In the rows, zero is written as 128.
Each row of numbers stands for one thing and depends on some of the facts below. Use the named rows to name the rest.

Some facts about the things:
baflok: μ nuskek; Δ 514
begro: μ pepil,rulor,grudu,zubestos,drokeno; Δ 734
bikla: Δ 746
braklaskin: Δ 514
braklim: μ kluflogo; Δ 746
bratral: μ pemu,skuvak,dumar; ε fibre,dribistok; Δ 173
brebetus: ε ludrol,paklon; Δ 514
brifal: μ ratan,drokeno; Δ 260
brigru: ε pepil,flaser,paklon; Δ 260
briplol: ε kluvum,gotrel,tregro; Δ 746
briskul: ε tutuk,kestus; Δ 173
bromok: μ fubin; Δ 173
brosto: Δ 746
brubres: Δ 260
debres: μ gires; Δ 173
dekla: Δ 173
didris: μ terel,dristol; Δ 734
digreflo: μ fligi,repi; ε ridrudres,fetem; Δ 734
dilas: Δ 734
dobri: Δ 734
dostus: Δ 514
dribistok: μ megror,pidon,pazi; Δ 734
driplu: μ futrul,pires; Δ 746
dristol: Δ 260
dritar: μ plabrin,pidon,bratral,klafik; Δ 260
drofli: μ ridrudres; Δ 514
drokeno: Δ 260
drumek: Δ 746
drutrizom: μ skuvak,kebrar; ε guska,ziplekas,mufa; Δ 260
duklo: μ mesto,zili; Δ 514
dumar: μ runu; Δ 260
fadre: μ seplin,tulata; Δ 260
fafla: Δ 260
falin: μ mesto; Δ 260
fazok: μ seplin,pepil,kebas; ε dilas,fadre; Δ 173
febi: μ pidon,pluvol,mivam,futrul,debres; Δ 173
fetem: μ fibron,zubestos; Δ 746
fibre: Δ 173
fibron: Δ 173
flaser: μ dostus,kebrar; Δ 260
fligi: Δ 746
flivoren: μ pidon,kestus; ε brubres,dritar; Δ 746
flopal: Δ 260
flostola: μ treskel,pepil,baflok,nuskek,sibris; Δ 734
flota: μ brubres,pedrulu; Δ 260
flukol: μ briskul,zili; Δ 734
fluzu: μ skuvak,ziplekas,mitraso,debres; Δ 260
fopal: μ tubun; ε pedrulu,brifal,zivuple,dekla; Δ 746
fubin: μ pidon,drokeno; Δ 734
fusek: μ pepil,trobritim; ε febi,kebas,paklon; Δ 514
futrul: μ tubun,nuskek; ε negu,dribistok; Δ 173
gaful: μ mastor,grizor; Δ 734
gekili: ε fafla,dobri; Δ 734
gelis: μ mitraso,zesol,gires; ε plakos,ziskun; Δ 173
gires: Δ 734
gotrel: μ rulor; Δ 173
graviflar: Δ 260
gremastom: μ zesol,zili; Δ 514
grigum: μ trezuk,runu; Δ 260
grizor: μ sotrum,tuklu; Δ 260
grozo: μ tekli; Δ 260
grudu: μ patu; Δ 734
gruze: μ pidon,mitraso; Δ 746
gruzem: μ fibron; Δ 734
gunu: μ dumar; ε megror,flopal,dilas; Δ 260
guska: Δ 260
gutrem: Δ 514
kebas: μ briskul,skabrum; Δ 260
kebrar: Δ 260
kestus: μ briskul; Δ 746
klafik: μ pidon,grizor,klokler; ε brosto,skuvak,muklun; Δ 746
klibrik: μ braklim; Δ 260
klokler: ε zisigren,ratan,dumar; Δ 173
kluflogo: μ skuvak; ε tuker,drumek,braklim; Δ 260
kluvum: Δ 260
kogroplar: μ skufli,lanek; Δ 746
komumen: μ pemu,mitraso; Δ 734
kuflak: μ metribrun; Δ 514
lamu: Δ 514
lanek: Δ 514
letun: μ bikla,zili; ε tuker; Δ 746
lifotron: μ gelis; ε febi; Δ 746
liskan: μ treskel,baflok; Δ 746
ludrol: μ pemu,grozo; Δ 260
mastor: μ pazi; Δ 173
megror: μ tuker,zesol,gires; Δ 173
mesto: Δ 734
metribrun: μ trobritim; Δ 746
mitraso: Δ 260
mivam: μ drutrizom,fusek; ε brosto,grozo,graviflar; Δ 260
mufa: μ nuskek; Δ 734
muklun: μ kebrar,gires; Δ 514
nedrak: μ plabrin,bikla,klafik; Δ 173
negu: Δ 734
neta: ε braklaskin; Δ 746
nikeske: Δ 746
nikudri: Δ 734
noskedram: ε duklo; Δ 173
nupir: μ fubin,pidon,gruze,viliske; Δ 514
nuskek: μ pidon; Δ 514
paklon: Δ 260
patu: μ pemu; ε plabrin,refizon,trodos; Δ 260
pazi: μ drokeno; Δ 260
pedrulu: Δ 514
pemu: Δ 514
pepil: Δ 173
pidon: Δ 734
pipu: μ fetem,gelis; Δ 734
pires: μ tuklu; Δ 746
plabrin: Δ 260
plakos: μ trobritim,repor; Δ 734
plaplan: μ mesto,viliske; ε vedri,nedrak; Δ 260
pluskil: μ trepak,stafogik; ε fluzu; Δ 734
pluvol: μ pidon; Δ 260
radrur: μ trobritim,skugrul; Δ 746
ratan: Δ 173
razis: μ bikla; ε braklaskin,ratan,dekla; Δ 260
refizon: μ zinulo; Δ 734
repi: μ skuvak; Δ 260
repor: μ sedru,tekli,skupek; Δ 173
ridrudres: Δ 514
riflibi: μ trepak,pidon,gires; ε ziplekas; Δ 260
rudol: Δ 173
rulor: μ pedrulu; ε nikeske,duklo,fafla,repi; Δ 514
runu: μ pepil,baflok; Δ 746
sedru: μ brubres,skupek; Δ 734
seplin: μ falin; ε kebrar,skugrul; Δ 746
sibris: μ baflok; Δ 746
skabrum: μ pidon; Δ 173
skigri: μ dritar,futrul,dribistok; Δ 734
skobrifum: ε pipu; Δ 514
skufli: μ zubestos; Δ 173
skugrul: μ lamu,tuker,gires; Δ 746
skupek: ε dobri,braklim; Δ 260
skuvak: μ tuker,pidon; Δ 260
sotrum: μ pidon,zesol; Δ 260
stafogik: Δ 260
stiplom: μ vutrek,zutur,skugrul; Δ 734
stofloklo: μ zutupok,drokeno; Δ 734
suta: μ nuskek; Δ 514
tekli: μ pidon; Δ 734
terel: Δ 260
totar: μ vugres; ε terel; Δ 260
tregro: μ razis,flostola; Δ 746
trepak: ε fibre,dribistok; Δ 746
treskel: μ trobritim; ε vetrin,ziskun; Δ 173
trezuk: μ runu; Δ 746
trobritim: μ baflok,gires; ε grizor,grozo,zutur; Δ 746
trodos: Δ 746
truplir: μ pidon,kluflogo; Δ 746
trutrik: μ pidon,brifal; Δ 173
tubun: μ skupek; Δ 173
tuker: μ pidon; Δ 260
tuklu: μ pidon; ε fluzu,zisigren,repi,rudol; Δ 514
tulata: μ pidon,trobritim,gelis; ε zesol; Δ 514
tutuk: μ fetem; Δ 746
vagro: μ megror,pires; ε skuvak,metribrun,skugrul; Δ 734
vedri: μ vutrek; Δ 260
vegruskol: μ zubestos; ε gutrem,nikudri,sibris; Δ 746
vepo: μ sedru,sotrum,skugrul; ε skufli; Δ 173
vetrin: μ stafogik; Δ 260
viliske: μ pidon; Δ 260
vugres: ε zuzukom,metribrun,grudu,runu; Δ 746
vutrek: Δ 734
zesol: μ pidon,nuskek; Δ 734
zili: Δ 734
zinulo: μ zuzukom; Δ 514
ziplekas: μ plabrin; Δ 173
zisigren: μ brifal; Δ 260
ziskun: μ pidon,gires; Δ 260
zivuple: Δ 734
zodo: μ brosto; Δ 173
zostutris: ε fetem,grudu; Δ 734
zubestos: μ zesol; ε kebrar,gruzem; Δ 746
zutupok: μ patu; Δ 514
zutur: μ lamu; Δ 260
zuzukom: μ stofloklo; Δ 173

Named rows:
zuzukom: [149  91 108 113 119 123 107 141 151 123 157 109 118 120 147 129 164 120
 185  96 126 118 144 161 117 136 120 149 171 123 103 135]
brifal: [ 96  94 117 139 102 159 147 108 173 139 163 123 113 126 147 114 107 144
 154  57 158 106 145 112 130 119 144 153 144 125 102 134]
totar: [109 138 121 113 171 163 158 163 161 104 168 129 106 106 160  80 140 136
 122  94 174 131 144  92 164 119 129 181 133 102 112 160]
dumar: [ 88  86 117 137 100 169 152  92 181 148 159 130 109 124 156 119 104 153
 151  60 158  98 140 116 129 114 154 147 141 119 100 133]
terel: [ 89 113 133 138 103 126 157 135 164 138 185  80 125 160 127  78 121 137
 154  73 143 106 177 130 117 124 102 179 121 119  97 147]
gunu: [ 86 140 102 152 120 155 100 148 149  74 180 115 119 121 160  95 139 140
 126  71 158 117 151  92 131 106 127 193 126 101 106 148]
kuflak: [101 136  97 136 121 139 121 142 152 118 168 128 100 122 168 141 142 120
 158  72 111 119 175 110 143 116 123 183 145 132  75 136]
gutrem: [105 128 108 135 117 130 127 147 152 132 179 125  97 125 158 140 126 107
 169  65 113 116 176 116 141 122 117 181 145 155  84 135]
muklun: [139  96  98 123 122 123 105 143 153 124 153 103  93 117 147 145 159 117
 178  97 104 124 175 144 141 137 122 142 185 119  77 146]
skobrifum: [100 144  87 143 128 141 112 151 161 110 186 129 100 121 173 136 143 115
 156  81 112 111 172 110 132 105 126 184 131 120  82 134]
zutupok: [104 135  95 139 123 137 121 147 159 123 180 127  99 123 166 139 136 112
 164  75 112 113 172 113 135 113 124 179 138 134  82 133]
gremastom: [102 136  98 136 121 139 120 142 153 119 169 128 100 122 168 141 141 119
 159  72 111 118 174 110 142 116 123 183 145 132  76 136]
grudu: [142  81  99 125 125 110 122 136 133 128 154  97 117 113 132 126 133 127
 177  88 134 126 142 161 119 140 119 141 174 119 108 140]
fetem: [122  89 118 133 128 104 133 130 115 119 146  88 121 107 121 101 104 137
 165  78 161 129 125 157 100 130 125 147 182 108 121 127]
tutuk: [ 90 120 123 140 123 115 143 127 106 112 148 107 127 108 138 100  95 143
 147  56 166 131 125 129 107 119 122 182 159 122 117 121]
trezuk: [ 93 126 110 146 130 119 136 132 117 105 162 108 126 107 142  96  98 140
 146  66 167 123 122 130  96 108 130 179 147 105 121 118]
liskan: [ 90 127 112 144 128 121 136 128 111 101 150 108 127 106 145  98 103 146
 142  64 167 129 122 127 103 112 128 182 153 104 115 120]

Name these rows:
No name comes twice in this set of rows, the named rows included.
[114 128 105 127 119 137 121 144 157 121 184 133 123 126 165 124 142 116
 171  75 134 109 142 132 111 112 120 185 127 139 108 125] : fibron
[ 80 147  97 151 137 129 118 137 114  76 162 113 130 103 159  91 117 150
 129  76 167 125 121 118  96  95 133 194 138  80 116 122] : vegruskol
[ 83 132 110 134 116 115 155 127 132 127 163  93 134 146 152  99 139 152
 147  85 126 118 164 143 112 121  98 197 119 103  84 139] : didris
[105 141 101 128 120 144 110 140 147 101 169 135 126 121 177 123 159 130
 156  77 133 117 141 123 118 110 121 197 129 122  98 128] : vepo
[135  78 114 130 130 100 125 131 118 118 142  81 119 104 116 101 112 135
 171  89 159 130 125 167  98 134 128 133 193  98 121 129] : skugrul
[100 115 114 136 119 117 137 138 119 129 172 119 121 120 144 123 104 122
 161  58 142 123 144 131 127 128 107 187 139 160 112 136] : dilas
[136 123  96 113 206 129 141 171 144  89 165 104 108  83 153  67 141 137
 137 146 179 128 110 151 112 105 142 146 155  37 133 142] : vugres
[ 73  96 120 139 118 140 160  84 138 145 148 128 115 105 157 112  76 160
 149  68 168 104 111 144 100 103 153 158 146 109 114 115] : nikeske
[ 84  82 126 134  96 168 154  86 172 150 148 130 108 124 154 122 103 157
 150  55 157 103 141 117 138 121 150 149 149 129  96 137] : fluzu
[114 121 116 122 113 133 128 138 147 127 171 131 123 127 160 128 139 119
 172  65 134 115 143 131 120 123 115 187 138 154 104 127] : skufli

The same things again, as new rows of numbers:
Some rows with their names:
zuzukom: [ 73 120 118  81 139 102 170 106 137 202 119 157  92 158  68 152 120 164
 120 142  59 148  85 174 156 118 127  88  82 121  94 104 156 148 141]
zinulo: [107 112 141  91 102 110 201 109 111 140 138 189 125 154  73 141 141 164
 114 117  78 123  80 138 145 135 128  95 127 145 105 113 118 162 109]
lifotron: [141  98 157  89 109  95 178 131 142 146  80 170 129 128  61 132 131 200
 132 121 126 138 101 155 118 104 184 115  85 119 124 116 119 136 139]
razis: [102  84 177  97 127 124 211  81  75 138  94 188 139 116 125 117 137 163
 110 133 115 158  83 185 145 133 146 128 116 152 156 111 139 110 104]
flukol: [132 114 130 104 144  93 183 117 116 148 133 189 118 139  97 168 130 195
 112 116 101 136  83 170 132 140 140 111 105 124 136 120 124 135 122]
bromok: [ 99 111 147  82 134 113 182 131 141 178 112 161 108 136  66 126 132 165
 119 146 105 138 103 160 146 114 131 102  89 134 124 110 150 134 143]
pedrulu: [ 98 102 158 105 110 134 205  92  79 163 109 191 113 162  73 127 153 157
 169 102  46 150  74 179 130 132 146 120 120 155 148 111 106 149 134]
flota: [106 108 131  86 135 112 184 118 114 153 108 177 126 159  59 167 140 195
 111 113 100 144  81 178 119 110 148  90 110 142 116 115 122 128 131]
dritar: [116 131 157  89 134 119 208  81 138 152 131 187 115 136  88 166 148 160
  92 146  71 112  81 154 145 142 115 103 112 118 143 121 133 119  97]
skigri: [130 113 114 106 144  94 173 130 106 159 133 185 126 151  76 172 127 200
 121 116 108 145  81 186 119 123 166 111 102 130 127 111 103 134 138]
bratral: [ 95  90 125  83 113 111 176 141 130 154  97 139 127 129  57 123 105 178
 114 140 118 149 109 175 123 100 158 111  87 136 101 109 121 137 160]
brosto: [ 82 143 131  97 150  91 179  75 140 186 123 173  76 166  83 166 128 176
 150 132  47 147  83 164 149 150 126  89  71  97 120 122 149 137 138]
nuskek: [ 85 125 146 108 108 150 196 125  88 211 149 182 134 160  61 163 131 167
 131 103 121 127  74 170 111 122 144 107 106 152 104 118  96 167 147]
kluvum: [103 130 124  86 136 116 184 115 121 166 109 170 113 172  65 169 148 196
 159 101  70 139  87 171 112 112 135  92 114 148 130 114 112 121 148]
brigru: [128  94 152  70  98  95 200 121 127 132  83 152 131 121  61 149 121 206
 132  97 118 127  98 152 116 107 153 105 120 127 147 125 100 121 154]
fafla: [104 148 145  92 161 135 180 130 101 140 138 188  80 164  94 169 150 165
 130 120  68 129 118 125 118 148 125  81 145 149 157 123 147 111 117]
stiplom: [139 116 144 106 140  88 192 101 126 141 131 191 117 127 126 160 139 184
 109 120 101 123  84 156 147 151 130 112 112 114 129 124 131 127 104]

Which thing is each row?
No name comes twice in this set of rows, the named rows included.
[ 79 124 155 100 127 142 177 138  74 132 152 185 129 137  95 121 111 158
  97 122 122 153 117 123 119 149 131  82 141 151 114 114 131 154 130] : rulor
[ 81  93 179  84 136 133 199 130  83 142 101 149 119 113 106 115 124 149
 161 139 116 156 123 171 141 118 138 119  93 145 159 113 153 110 152] : klokler
[120  97 145  80  97 106 201 132 101 135 120 171 135 134  62 133 122 186
 158  93 119 118  83 134 114 103 152 101 128 141 110 124  92 162 157] : brebetus
[116 147 155  86 152 134 200 109 133 151 148 193  95 137 108 171 155 156
  91 151  83 103 108 114 139 158 115 101 124 109 147 130 149 117  96] : tuker
[124 112 140 111 154 103 177 136  72 138 139 187 117 128 111 139 127 175
 113 121 120 153  95 180 120 144 158 115 118 140 143 118 130 120 124] : pluskil
[ 76 107 118  77 115  91 174  96  90 142 102 140 123 128  71 148  92 192
 132 125 115 156 100 177 131 132 163  87  70  90 107 119 128 143 169] : vugres
[110  86 181 109 122 110 197  93  88 137  90 177 131 114  87 118 120 170
 127 147 124 159  90 185 134 126 179 132  78 145 149 109 137 120 119] : fopal
[ 76 141 149  98 162 149 171 140  95 194 120 153  81 162  69 125 146 149
 162 130  86 160 114 169 120 111 132 106 117 156 152 111 152 115 167] : rudol
[113 140 166 111 160 136 202 113 115 137 142 193  84 144 126 135 155 146
  90 153  48 126 118 123 147 163 113  93 142 140 160 117 159 112  95] : repi
[140 131 154  88 110 104 203 100 145 168  97 180 112 164  62 168 156 189
 158 101  54 101  86 157 124 106 131 108 128 144 147 122 105 120 131] : paklon
[ 78 108 166 102 118 148 184 140  76 140 153 186 140 121  74 123 133 153
 102 141 123 152  94 170 115 144 149 114 131 151 139 119 111 154 135] : tuklu
[ 96 148 134 112 155 144 175 137  78 165 152 194  90 178  67 155 153 155
 137 107  79 140  83 126 112 139 139  89 151 155 112 112 128 155 131] : duklo
[103  96 176 105 132 114 201  90 100 137  92 172 115 109 106 119 147 158
 155 133 100 155  99 183 135 126 147 127  81 131 167 119 142 116 127] : neta
[ 94 138 128  82 145 134 179 140  81 139 137 160 119 141  72 153 107 190
 114 110 126 140 130 129 110 127 131  72 140 128 138 131 129 118 152] : skupek
[ 80 130 106  94 111 111 177 114  92 181 133 175 109 172  63 168 135 172
 159  92  57 140  75 162 120 123 139  83 103 149 102 113 103 159 154] : ridrudres

